Below are the code and all the weights of a small trained network. Each question names an input and a target symbol and asks about switching units off, where a switched-off unit gives its printed mean instead of its output.

import numpy as np


def w(rows, s, z=0):
    codes = np.array(rows[::2]) - 128.0
    scale = np.full(codes.shape[1], s)
    scale[-1] = z or s
    return codes * scale


def norm(h):
    return h / np.sqrt((h * h).mean(-1, keepdims=True) + 1e-5)


def f(y):
    return y / 2 * (1 + np.tanh(0.7978845608 * (y + 0.044715 * y**3)))


def softmax(a):
    e = np.exp(a - a.max(-1, keepdims=True))
    return e / e.sum(-1, keepdims=True)


def log_softmax(a):
    a = a - a.max(-1, keepdims=True)
    return a - np.log(np.exp(a).sum(-1, keepdims=True))


def net(x, mask):
    ids = ['ΓΣΦΩαβδζλμτ'.index(c) for c in x.split()]
    T = len(ids)
    res = E[ids] + P[:T]
    r = norm(res)
    for j in range(2):
        rows = slice(2 * j, 2 * j + 2)
        q, k, v = (r @ M[0][rows].T for M in (Q, K, V))
        z = softmax(np.where(np.tri(T) > 0, q @ k.T / 2**0.5, -1e9)) @ v
        o = O[0][rows]
        res = res + np.where(mask[j], z, o[:, -1]) @ o[:, :-1]
    y = f(norm(res) @ A[0][:, :-1].T + A[0][:, -1])
    res = res + np.where(mask[2:6], y, B[0][:, -1]) @ B[0][:, :-1]
    return log_softmax(norm(res)[-1] @ U[:, :-1].T + U[:, -1])


Q, K, V, O, A, B = {}, {}, {}, {}, {}, {}
E = w([
[202,91,63,135,116],'Γ',
[66,68,159,68,107],'Σ',
[105,104,246,132,252],'Φ',
[82,58,109,98,120],'Ω',
[255,136,139,106,48],'α',
[169,2,143,181,61],'β',
[143,164,172,163,147],'δ',
[70,67,195,140,113],'ζ',
[108,106,127,176,205],'λ',
[177,82,196,199,127],'μ',
[82,87,122,126,113],'τ',
],0.018)
P = w([
[187,123,145,2,204],'0',
[81,130,193,108,127],'1',
[82,114,193,108,138],'2',
[102,116,185,112,135],'3',
[91,97,186,110,137],'4',
[106,93,187,102,128],'5',
[102,94,222,116,153],'6',
[113,86,212,101,138],'7',
[162,113,200,120,98],'8',
[141,88,215,119,133],'9',
[145,95,230,107,136],'10',
[149,89,220,87,102],'11',
],0.0081)
Q[0] = w([
[204,14,176,165,145],'h1',
[121,247,13,116,141],'h1',
[121,156,86,130,140],'h2',
[174,59,146,103,208],'h2',
],0.014)
K[0] = w([
[166,114,147,34,169],'h1',
[78,136,140,212,58],'h1',
[38,94,77,167,11],'h2',
[183,60,158,173,132],'h2',
],0.012)
V[0] = w([
[1,71,120,63,147],'h1',
[94,146,76,174,233],'h1',
[136,100,186,159,43],'h2',
[141,37,169,193,123],'h2',
],0.0093)
O[0] = w([
[116,158,113,2,116,174],'h1',
[237,188,36,44,92,112],'h1',
[58,242,197,68,100,159],'h2',
[183,221,47,170,29,255],'h2',
],0.0094,0.0073)
A[0] = w([
[72,220,153,140,78,205],'n1',
[73,103,30,92,219,6],'n2',
[70,178,191,114,149,173],'n3',
[153,123,1,141,199,31],'n4',
],0.01,0.0018)
B[0] = w([
[143,125,58,171,15,254],'n1',
[3,179,158,132,114,138],'n2',
[128,83,100,164,69,209],'n3',
[102,176,123,127,201,160],'n4',
],0.015,0.0048)
U = w([
[122,61,92,161,168,174],'Γ',
[42,125,179,22,76,49],'Σ',
[196,173,227,22,120,115],'Φ',
[138,218,141,113,45,225],'Ω',
[28,215,186,193,217,210],'α',
[125,154,104,158,97,2],'β',
[178,99,232,101,209,147],'δ',
[166,60,96,106,39,148],'ζ',
[254,158,42,23,205,103],'λ',
[106,115,95,165,98,19],'μ',
[34,194,170,13,91,53],'τ',
],0.0078,0.0035)

Each question gives the input, a string of symbols that net reads in full, and the target symbol t.
The units are the heads (2 rows each of Q, K, V and O) and the neurons (one row each of A and B). Each row of codes is followed by its name. A weight is (code - 128) times the scale printed after its matrix; where a second scale follows, it is the last column's (O, A, B and U).
mask holds one flag per unit, heads first, then neurons. A switched-off unit (its flag False) gives its mean, the last column of its rows in O or B, instead of its output. The means were averaged over made-up inputs and are rounded, as every weight is.
A unit's drop is (log p(t) with every unit on - log p(t) with that unit switched off) / (log p(t) with every unit on - log p(t) with every unit switched off).
The circuit of an input: a set's keep is (log p(t) with only the set's units on - log p(t) with every unit switched off) / (log p(t) with every unit on - log p(t) with every unit switched off). Starting from all 6 units, units are removed one at a time, each time the one whose removal leaves the highest keep (on an exact tie, the one counted first), for as long as the keep stays at least 0.8.
circuit, biggest first: the units of the circuit, biggest drop first
top k neurons: the k neurons with the biggest drops, biggest first
heads that matter: for each layer, one digit per head in row order, 1 if its drop is at least 0.15 and else 0, layers parted by /
drop of u: that unit's drop, to one decimal
input λ δ λ Φ Φ τ τ, target λ: circuit, biggest first -> [h1; h2; n1]
input λ ζ Γ α Γ Φ ζ α, target λ: top neuron -> [n1]
input τ λ Γ Σ Φ Ω, target τ: circuit, biggest first -> [n2; h1]
input λ Γ λ Φ β μ, target λ: circuit, biggest first -> [h1; n1]
input λ Σ λ μ Γ β λ δ α Φ Ω, target λ: heads that matter -> 10
input Γ λ λ ζ Ω τ, target Γ: heads that matter -> 11
input λ λ Γ, target λ: heads that matter -> 00
input δ Ω μ, target δ: heads that matter -> 01
input λ α Σ, target λ: circuit, biggest first -> [h1; h2]
input Φ ζ λ, target α: top 2 neurons -> [n2; n4]
input λ δ α λ Γ δ β, target λ: top 2 neurons -> [n1; n3]
input δ δ Γ τ Φ, target δ: drop of n1 -> 0.5
input Γ Φ Γ λ Φ λ, target α: drop of h2 -> 0.2
input λ μ Φ ζ ζ β μ β μ τ, target λ: drop of h2 -> 0.0
input Ω Γ μ Φ, target Ω: top neuron -> [n1]
